Here is a tiny trained network, its code and every weight. The questions are about switching its units off for an input and a class, where a switched-off unit gives its printed mean instead of its output.

import numpy as np


def w(rows, s, z=0):
    codes = np.array(rows[::2]) - 128.0
    scale = np.full(codes.shape[1], s)
    scale[-1] = z or s
    return codes * scale


def f(y):
    return y / 2 * (1 + np.tanh(0.7978845608 * (y + 0.044715 * y**3)))


def log_softmax(a):
    a = a - a.max(-1, keepdims=True)
    return a - np.log(np.exp(a).sum(-1, keepdims=True))


def net(x, mask):
    res = np.array(x, float).reshape(1, 5) / 4 @ E
    y = f(res @ A[0][:, :-1].T + A[0][:, -1])
    res = res + np.where(mask, y, B[0][:, -1]) @ B[0][:, :-1]
    return log_softmax(res[-1] @ U[:, :-1].T + U[:, -1])


A, B = {}, {}
E = w([
[129,130,128],'x0',
[224,128,151],'x1',
[152,156,35],'x2',
[128,128,128],'x3',
[112,254,164],'x4',
],0.012)
A[0] = w([
[146,204,77,70],'neuron 1',
[82,117,213,68],'neuron 2',
[146,93,162,158],'neuron 3',
[110,184,85,98],'neuron 4',
[122,106,192,198],'neuron 5',
[179,143,6,154],'neuron 6',
[89,115,197,204],'neuron 7',
[126,219,103,99],'neuron 8',
[243,103,211,123],'neuron 9',
[143,209,187,1],'neuron 10',
[249,165,144,91],'neuron 11',
[182,139,33,1],'neuron 12',
[145,218,191,166],'neuron 13',
],0.016,0.0083)
B[0] = w([
[133,243,141,169],'neuron 1',
[63,107,115,181],'neuron 2',
[166,112,150,168],'neuron 3',
[120,199,132,165],'neuron 4',
[174,143,108,193],'neuron 5',
[63,94,162,248],'neuron 6',
[153,55,129,205],'neuron 7',
[166,174,127,187],'neuron 8',
[163,255,113,228],'neuron 9',
[171,9,121,179],'neuron 10',
[108,7,127,205],'neuron 11',
[178,31,97,182],'neuron 12',
[50,98,128,228],'neuron 13',
],0.022,0.014)
U = w([
[170,33,138,255],'0',
[2,75,171,55],'1',
[195,231,166,87],'2',
],0.0093,0.0037)

Each question gives the input, the list of numbers given to net, and the class t.
The units are the neurons (one row each of A and B). Each row of codes is followed by its name. A weight is (code - 128) times the scale printed after its matrix; where a second scale follows, it is the last column's (A, B and U).
mask holds one flag per neuron, in row order. A switched-off neuron (its flag False) gives its mean, the last column of its row in B, instead of its output. The means were averaged over made-up inputs and are rounded, as every weight is.
A unit's drop is (log p(t) with every unit on - log p(t) with that unit switched off) / (log p(t) with every unit on - log p(t) with every unit switched off).
The circuit of an input: a set's keep is (log p(t) with only the set's units on - log p(t) with every unit switched off) / (log p(t) with every unit on - log p(t) with every unit switched off). Starting from the 12 units with the biggest drops (on a tie, the unit counted first), units are removed one at a time, each time the one whose removal leaves the highest keep (on an exact tie, the one counted first), for as long as the keep stays at least 0.8.
circuit, biggest first: the units of the circuit, biggest drop first
unit that matters most: the unit with the biggest drop
top k neurons: the k neurons with the biggest drops, biggest first
drop when u is switched off: that unit's drop, to one decimal
input [6,7,5,-6,6], class 1: unit that matters most : neuron 11
input [-8,-2,6,2,-7], class 1: top 2 neurons : (neuron 6; neuron 10)
input [2,-5,-5,-2,-5], class 0: top 2 neurons : (neuron 6; neuron 13)
input [8,3,6,-5,7], class 1: top 2 neurons : (neuron 13; neuron 11)
input [7,1,-8,2,3], class 0: top 2 neurons : (neuron 7; neuron 6)
input [-2,1,-8,8,5], class 0: top 2 neurons : (neuron 10; neuron 7)
input [-6,-3,-6,-8,0], class 0: top 2 neurons : (neuron 6; neuron 7)
input [-6,1,-7,2,-3], class 2: top 2 neurons : (neuron 9; neuron 11)
input [-4,-8,-4,-7,-7], class 0: top 3 neurons : (neuron 6; neuron 13; neuron 7)
input [-4,-1,6,-3,6], class 2: top 2 neurons : (neuron 1; neuron 8)
input [0,-1,4,3,-7], class 1: drop when neuron 2 is switched off : -0.2
input [-8,-2,4,1,2], class 2: drop when neuron 11 is switched off : 0.2
input [6,0,4,-2,-8], class 1: drop when neuron 7 is switched off : 0.8
input [-1,8,-2,6,0], class 2: circuit, biggest first : (neuron 9)
input [-3,-8,-8,7,0], class 0: drop when neuron 2 is switched off : -0.4
